(in the rows, 128 means zero)
Known rows:
zigro: [120 143  85 129 116 101 129 137 140 128 145 115  87 142 152 186 117 140
 121 109 129 130 133  53 105 105 135 110 144 125 146 117 166 149 128 128
  97 128 119 136 112 102 120 142 132 143 170 177  97 123 168 119 132]
segrin: [137 161 134 173 122 123  98 138 106 126 106 134 173 148 118 125 140 129
 158 157  85 121  44  89 115 137 169 128 130 132 130 113 153 138  97 109
 145  97 151 109  61 119  82 112 102 165 170 160 115  88 148 128 137]
sepo: [116 117 138 173 109 141 117 141 115 139 111 134 156 149 102 146 129 134
 151 137 102 132  63 119 119 133 151 165 139 131 119 150 127 126 103 143
 122 131 121 123  90 141 122 129 142 114 162 168 116 124 131 151 111]
fabrur: [ 75  87 167 174 121 159  98 125 107 164 115 122 156 178 104 128 151 146
 145 140 101 144  52 127 126 161 130 178  99 101 100 160  81 138  94 193
 118 115 143 104 107 149 121 114 137 104 162 134  93 131 117 152  83]
fotrir: [149 118 138 196 131 134 141 132  80 159 109 118 159 146  80 113 163 103
 133 160  74 124  55  81 123 129 143 110 105 124 181 110 108 138  81 158
 143 117 116 107  68 138 122  70 100 130 171 179 127 135  94 155 125]
grimol: [165 104 169  97 137 133 137 118 106 122 165 143 122 135 139 106 145 140
 111 127 124 125 135 169 128 158  83 148 108 113 109 148  76 161 146 174
 169 106 152  91 147 152 138 126 160 135 137  41 154 150  98 135  96]
siko: [143 117 177 106 134 142 112 122 129 162 139 157 126 122 158 119 163 164
 134 129 117 126 105 127 152 135  93 156  96 128  78 129 110 128 137 138
 161 102 106 105 137 130 106 127 147 108 121  59 164 170 119 104  93]
ledos: [114 142 104 120 127  99 137 128 133 143 145 102  80 127 142 164 124 142
 112 116 130 128 127  48 106 108 123 112 114 125 144 107 158 136 139 130
 104 125 108 139 113 111 142 131 126 144 150 157 103 135 153 131 118]
pofir: [105  99 147 145 144 105 170 122 117 141 179  78  90 134 112 144 115 134
 130 123 141 143 150 122 122 136  96 113  75 121 115 176 119 145 142 185
  75 119 133 124 151 138 163 110 141  98 179 122 120 152  95 133  93]
triven: [120 113 133 165 125 126 159 137 109 124 140 112 131 128 106 137 121 112
 126 141 130 133 135 140 116 135 127 119 109 133 126 180 129 133 118 161
  88 142 144 125 125 138 151 118 139 118 162 153 118 126 104 141 131]
zube: [119 126 115 155 124 128 156 135 118 115 137 109 133 138 132 147 100 111
 111 120 138 134 149 148 116 133 139 119 148 133 121 191 135 136 132 138
  87 143 140 118 132 133 146 140 147 115 161 160 121 113 128 124 130]
flegrek: [140 140  80 130 124 121 140 120 118 127 131 128 106 119 160 174 114 109
  86 119 120 130 162  96 119 123 137 100 184 115 165 133 135 151 137 106
  91 127 104 132 126  96 110 148 125 136 150 172 138 124 166 109 139]
kloflivok: [128 148  88 120 122 103 146 118 120 127 151 124  80 113 165 180 101 111
  88  98 129 115 178  88 114 124 133  90 172 105 152 139 132 157 147 130
  62 140  97 139 151  85 117 143 126 126 163 173 138 110 168 106 140]
mada: [114 126  95 109 138  88 192 123 153  99 168  82  48  96 141 156  90 101
 109  92 180 126 246 131 123  99 102  75 122 149 140 169 156 121 167 131
  66 174 120 156 192 118 182 133 142 112 124 129 140 139 125 112 154]
skagram: [133 122 122 157 101 171  90 122 109 126  84 167 191 153 122 151 123 123
 133 141 110 134  66 144 125 154 162 186 185 133 117 140 115 126  93 106
 143 132 134 106  87 161 114 159 155 123 145 174 127 110 142 141 124]
skoskil: [103  93 133 109 134 114 161 123 165 157 137 111  70  95  98 110 143 106
 124 120 150 131 197 131 138 103 103  97  78 134 149  96 141 100 155 149
 117 159 119 170 195 105 164  73  98 102  69 103 127 159 103 136 135]
stigribril: [117 123 110 142 110 143 119 132 122 126 103 148 139 140 131 148 117 127
 135 126 125 125 105 127 125 137 147 155 163 126 117 139 136 131 119 131
 121 135 126 134 111 132 125 145 151 132 138 156 125 128 149 135 134]
manogres: [113 127  90 131  83  78 139 114 166 103 169 131  80 133 132 165 110 141
 129  93 116  99 148 127 114 128  98 110 153 151  99 159 172 128 155 139
  81 156 123 134 157  89 136 140 130 156 164 124 120 116 162 123 153]

Facts:
β fufak <- bito bitra stobral
β flosta <- bito bopor fuskur grufufe kliplun klodre luzul moge pafler pefetar plalak rubu tirel trogrim veger viplitrim vokol zakar
β stigre <- bitra breru trogrim
β skizurek <- bitra flefluflel nabron stobral vade
β rubu <- bopor breru danek fezin segrin ziben
β grufufe <- bopor breru fufak naka segrin stobral vokol
β zabri <- breru luzul paba
β baflak <- bruga flobrok grobrum
β ziben <- danek trugis
β plalak <- danek
β veger <- driberas kliplun luzul segrin tozuk vade
β vugrel <- fezin
β flefluflel <- fuskur pumi
β miban <- fuskur stistu trugis vugrel
β grimol <- gaki peplak
β kule <- gaki
β skovon <- gaki
β bopor <- gaki grobrum
β bito <- gigan stistu
β stistu <- gikluk
β grobrum <- grimol ruri
β segrin <- kliplun naka
β peplak <- manogres
β trogrim <- nobi rumal
β pefetar <- nobi
β pilam <- pafler plaba
β driflir <- pefetar siko skovon
β ruri <- pefetar pumi zeskefem
β siko <- plaba
β tozuk <- pledis zifem
β vade <- ruten
β flaklal <- trukil ziben
β zifem <- vugrel
β tirel <- zeskefem
baflak ε zakar paba plegrim
bitra ε mada manogres
bopor ε vade triven
bravis ε kebro sepo
brebufe ε dratraflu fotraden
bremo ε flozis bigum
brilon ε truber skilek skoskil
bruga ε buvik vuvolun
brulu ε dratraflu menuk skezum vokol
bruzi ε giflur
buvik ε troda
dediva ε driflir tozuk
deplam ε brulu
didri ε brilon pofir
diplil ε zube loskovil veger flozis
drade ε pleram tefa
draflon ε klide kebro
dragror ε zeskefem vogen
dratraflu ε plogen druplu
driflir ε troda
drovem ε bitra
druplu ε talal vofi
drustu ε druplu
fabil ε mada
fabrur ε turur drade
faro ε saziruk sude
fastufol ε flozis naka
felurin ε kezi
flegrek ε zigro
flobrok ε klodre kliplun
flozis ε zatam tefa vumon ruten solukle
foflava ε ginaki zigro vofi
fotraden ε drustu kloflivok
fotrir ε kezi loskovil didri
fufak ε vipir troda
fuskur ε ridro mugro
geful ε menuk flaklal
giflur ε skofla felurin
gigan ε driflir ruri drade
ginaki ε kloflivok
giruk ε plubi mada bitra tozuk
grobrum ε vade zeskefem veger
grufufe ε giflur
kebro ε vade fabil
kemadrus ε vipir dutru grufufe
kezi ε vubren
klate ε tozuk
klesi ε drade
klide ε rike skoskil
klikler ε pledis gikluk
kliplun ε pafler
klodre ε ruten
kloflivok ε grarem
ledos ε plogen nobi
lipuplon ε braril dragror
loskovil ε platral kebi tozuk nobi
lovetror ε stiskos zeskefem stigre klikler
lunur ε saziruk
lutik ε pledis lovetror
luzul ε vade plubi sulidrir
manogres ε viplitrim
mebam ε gebom zakar plalak
medopi ε ginaki zigro
menuk ε brazuk troda
miban ε mozis plogen
moge ε soko plalak skizurek
mozis ε fotraden zeskefem skilek
muzim ε brazuk kule
naka ε plubi pluzir platral trazis tozuk
nugra ε buvik
nuska ε rike bruzi
paba ε pefetar
pefetar ε stobral zatam zeskefem nobi
peplak ε groto sude
plalak ε skezum
platral ε grarem viplitrim
pledis ε fotraden zatam stilu skilek trigri
plegrim ε skigo
plemul ε kebi
pleram ε giruk ledos
plogen ε mada manogres ruten
plubi ε klodre stigribril
pluzir ε plogen
pofir ε kebi
ridrim ε plubi trigri tozuk
ridro ε zigro
rike ε drotrak vipir
rumal ε stiskos zigro
ruten ε kloflivok
segrin ε kebro naka
sepo ε kebi ziben zakar mugro
skagram ε medopi roskeke lovetror
skesegrem ε pofir
skigo ε rike kule vumon
skilek ε troda grobrum
skizurek ε lutik
skofla ε plogen
skoska ε braril gotun
skovano ε kebi ginaki rumal
soko ε groto
solukle ε ledos giflur
stigribril ε klodre drovem
stirar ε pledis
stiskos ε foflava
stobral ε brazuk menuk veger
stopibu ε drotrak
stutel ε plemul stigre
sulidrir ε zatam
tefa ε kebi ginaki
tiluski ε kebro stutel rumal
tirel ε pafler plalak plegrim
tozuk ε trogrim ledos
triven ε loskovil
troda ε mada kule platral giflur
trogrim ε talal driflir ginaki
truber ε bruzi deplam
trukil ε dratraflu
truplurul ε skilek nugra plalak pilam
vade ε rumal
vebrak ε driflir fastufol ziben
veger ε stiskos flegrek
vipir ε loskovil solukle
viplitrim ε ginaki
vofi ε ruten kloflivok
vogen ε vipir
vokol ε fabil
vugrel ε baflak rumal naka
vumon ε zigro
vuvolun ε giruk
zabri ε pofir gigan
zakar ε vumon
zatam ε flegrek
zeskefem ε brazuk fotraden giruk
ziben ε drustu
zigro ε vubren manogres platral viplitrim
zogral ε ledos peplak sulidrir
zube ε vofi
{baflak brazuk breru deplam didri driflir fabrur foflava fufak kebro klide lipuplon loskovil luzul muzim naka nugra nuska platral pleram pumi skizurek skoskil stigre stiskos vipir vugrel zabri} λ 810
{bigum bopor bremo bruzi drotrak flefluflel flobrok flozis fuskur gikluk giruk gotun grimol grufufe kezi klesi klodre mada mebam mugro pafler plaba pofir ridrim rike ruri saziruk skigo skovon stirar stobral sude tefa triven trogrim vebrak veger viplitrim vofi zakar zeskefem zube} λ 428
{bito fabil fastufol felurin flaklal fotraden giflur grobrum groto kliplun ledos menuk miban rubu segrin skilek skovano stopibu tiluski trugis truplurul vokol zigro} λ 995
{bitra bruga danek diplil drovem flegrek fotrir geful gigan kloflivok ridro rumal ruten skesegrem stutel turur vade vogen} λ 618
{braril bravis brilon brulu buvik dediva drade draflon dragror dratraflu driberas druplu drustu dutru faro fezin flosta gaki ginaki grarem kebi klikler kule lovetror manogres moge mozis nabron nobi paba pefetar peplak plalak pledis plegrim plemul plubi pluzir roskeke sepo siko skagram skezum skofla skoska soko solukle stigribril sulidrir talal tirel tozuk troda truber vubren vuvolun zatam zogral} λ 567
{brebufe gebom kemadrus klate lunur lutik medopi pibror pilam plogen stilu stistu trazis trigri trukil vumon ziben zifem} λ 597

Rows:
No name comes twice in this set of rows, the named rows included.
[ 80 104  98 146 105 107 135 127 168 125 130 107  92 134 130 162 114 101
 124 109 141 132 164 117 116 114 125 116 134 123 129 159 151 117 124 161
  63 170 147 152 169 102 143 107 129 121 137 165  97 119 141 129 146] | platral
[103  91 126 152 134 106 165 132 160 149 144  98  89 114  80 125 134 103
 137 126 135 131 161 120 137 109 100 103  70 140 138 116 137 101 124 163
 110 170 128 167 155 111 161  54  95 109  95 109 109 156  92 142 143] | vipir
[ 89 108 114 141 117 122 131 116 156 137 124 118 112 134 127 138 117 114
 126 107 135 135 154 122 131 118 127 129 133 120 136 137 123 120 129 136
  91 155 141 144 142 118 140 119 132 116 126 149 115 133 148 138 137] | kebro
[ 83 114 154 136 126 103 125 131 126 149 143 114  79 134 123 169 130 152
 144 108 113 135 113  82 124 128 113 143 103 113 100 167 132 141 127 179
  75 115 120 128 130 123 130 122 158  98 186 137 106 145 131 145  84] | drade
[112  94 143 155 138 141 141 129 138 150 100 115 136 134  73  86 159 101
 141 154 114 137 117 135 143 110 120 121  87 129 154 105 118  91 115 150
 155 157 132 153 132 141 156  70 104 108  88 117 111 148  84 156 138] | klide
[116 126 181  61 133 193  77 134 112 144 118 130 169 155 155  96 163 195
 120 135 135 152  96 117 141 152 125 184  97  79 126  92  68 169 147 135
 177  65 137 104 113 179 120 175 137 119  94  78 118 153 116 124  65] | lunur
[149 152 137  81 145 131 154 120 146 119 159 122 118  97 171 103 131 142
 114 127 159 116 196 187 152 146  85  84 119 143 102 149 140 149 171 104
 124 124 116 114 173 118 126 157 139 105  89  64 179 140 126  77 134] | pafler
[138 153  70 108 113 121 126 133 144 117 110 139 110 119 169 163 108 129
 107 114 146 133 158  85 109 108 146 118 178 126 158 100 155 134 134  64
 121 141 111 151 127 108 124 156 135 151 105 166 127 128 184 120 139] | fotraden
[125  94 143 150 130 151 128 162 127 139 102  96 186 161  71  73 175 115
 169 179 118 158  66  80 131 103 136 129  47 127 166  79 123 113  96 136
 192 123 161 149  86 157 149  75  77 154 102 144  83 153  74 166 131] | kemadrus
[168 154 135  74 167  92 152 106 129  91 134 112  89  92 148 135 137 147
 124 109 142 116 168  82 128 102 121 119 131 130 143  64 141 111 132  81
 159 121 106 166 137 105 111  95 100 159  93  94 133 136 125  84 138] | flaklal
[113 138 152 103 148 110 138 114  96 170 174 102  61 119 136 152 136 146
  96 110 102 138 129  68 122 139 103 111 102  89 134 128  93 185 139 173
  92  90  93 107 134 111 120 135 145 107 175 131 130 153 122 108  73] | turur
[142 104 121 168 104 153 127 131 141 127  67 134 183 137  89  89 147  90
 138 149 118 128 112 163 136 115 156 144 134 141 153  97 120  78  94 107
 165 160 145 151 106 150 138  99 106 123  74 138 132 128 105 156 158] | muzim
[114 117  84  95 120  91 158 111 187 108 146 121  55  94 148 137 104 101
 102  87 168 119 245 142 134 100 104 101 151 132 136 111 148  99 165  99
  97 183 112 167 198  96 161 123 117 119  52 113 137 141 152 121 161] | brazuk
[134 129 144 187 119 131 141 155 110 125 145 123 178 154 133 119 123 104
 146 145 116 130  93 143 120 131 121 113 131 139  97 214 140 143 106 150
  91 124 169 101 112 127 113 108 139 138 197 144 121  85 130 124 146] | trogrim

Now the same elements, written a new way:
Known rows:
ledos: [115 135 122 128 129 138 132 124 128 149 140 125 128 130 152 124 121 124
 128 108 134 139 149 135 137 113]
lunur: [136  94 139 122 135 128  97 118 128 155 124 134 135 128 154 120 106 109
 118 189 128 114 127  98 117 137]
skovon: [142  91 144 117 131 114  66 133 139  58 134 134 132 126 124 133 155 113
 135 147 134  94  64 115 104 114]
gotun: [138 116 138 114 141 127  85 128 143  61 132 158 132 130 131 134 152 125
 128 132 142 135  64 129 124 127]
menuk: [116 114 119 129 123 139 142 122 127 107 145 130 127 131 160 127 113 141
 122 103 140 144 151 130 133 120]
brulu: [124 122 121 131 120 137 175 131 119 105 119 117 129 123 150 134  97 149
 117 125 131 146 163 121 124 145]
drotrak: [112 100 131 114 125 127  78 125 155  10 143 164 124 134 119 135 159 123
 139 131 144 145  73 140 127 128]
grufufe: [157 112 116 129 143 129  88 135 143  63 128 146 120 129  52 133 162 131
 146 150 147 116  61 129  98 135]
skofla: [111 136 118 131 127 137 142 130 123 137 129 121 126 128 143 130 113 133
 126 112 134 145 162 137 136 136]
flozis: [141 157 130 114 126 129 153 127 136  98 117 133 131 124  97 141 139 120
 132 127 128 123  79 136 142 134]
stiskos: [139 173 135 129 133 114 152 119 127 157 132 136 128 132 132 130 148 144
 127 105 126 131 131 137 150 120]
fezin: [130  85 139 125 139 135  65 141 121 154 126 127 127 129 134 112 124 104
 124 131 133 118 144 120 100 126]
nobi: [112 107 120 135 138 125  84 129 123 165 150 119 126 129 146 128 147 133
 131  85 134 136 155 146 130 103]
pilam: [125  98 126 130 125 125 122 107 132 114 160 133 129 132 158 134 123 154
 125 118 136 136 152 126 134 129]
plegrim: [112 114 123 133 132 136 119 131 128 112 134 132 126 130 152 126 117 133
 124 117 139 150 157 135 127 134]
vogen: [102 129 128 138 117 126 140 131 135 104 126 135 120 134 123 127 129 137
 133 143 124 149 150 138 135 147]
plaba: [141  86 145 116 131 119  69 134 135  63 131 141 131 127 112 129 150 109
 132 148 130 108  62 114 103 117]
zabri: [128 155 137 130 110 128 149 130 134 123 110 131 124 128  94 114 119 105
 139 180 114 115 117 120 137 141]

Rows:
No name comes twice in this set of rows, the named rows included.
[152 130 135 115 113 129 165 130 134  44 110 138 132 121 107 141 115 134
 124 154 128 118  78 111 116 145] | mebam
[111 122 122 132 128 137 142 135 124 120 121 122 128 126 135 128 109 124
 127 138 131 138 155 130 129 137] | dragror
[121 122 133 139 116 121 124 136 124 149 113 110 121 130  99 122 133 119
 134 157 109 110 147 128 123 136] | gigan
[143 180 134 131 120 121 177 123 125 156 117 123 128 127 112 125 127 127
 130 131 112 113 125 128 147 131] | foflava
[ 98 124 120 132 121 139 129 132 130 130 127 126 125 128 136 125 119 122
 129 127 133 146 161 137 134 138] | solukle
[102  98 128 128 112 149 113 132 137  83 131 135 124 129 137 111 100 101
 135 171 136 120 139 118 119 135] | stopibu
[147 100 110 144 133 131 149 142 117 110 137 109 129 119 125 128 105 150
 129 167 144 104 138  98  84 137] | tirel
[113  67 131 125 107 128  68 126 134 166 153 135 129 128 135 103 121 105
 134 125 117 121 141 110 116 122] | zifem
[126 107 126 128 135 131 126 125 126 111 145 135 129 133 179 137 127 160
 115  88 145 158 156 135 126 124] | skezum
[102  65 126 130 139 125  70 137 118 139  97 125 130 130 135 127 136  99
 131 155 111 133 133 112 109 126] | nabron
[122 119 123 125 111 152 138 148 122 191 106 122 121 123  82 102 102 100
 130 100 112 128 149 119 107 133] | segrin

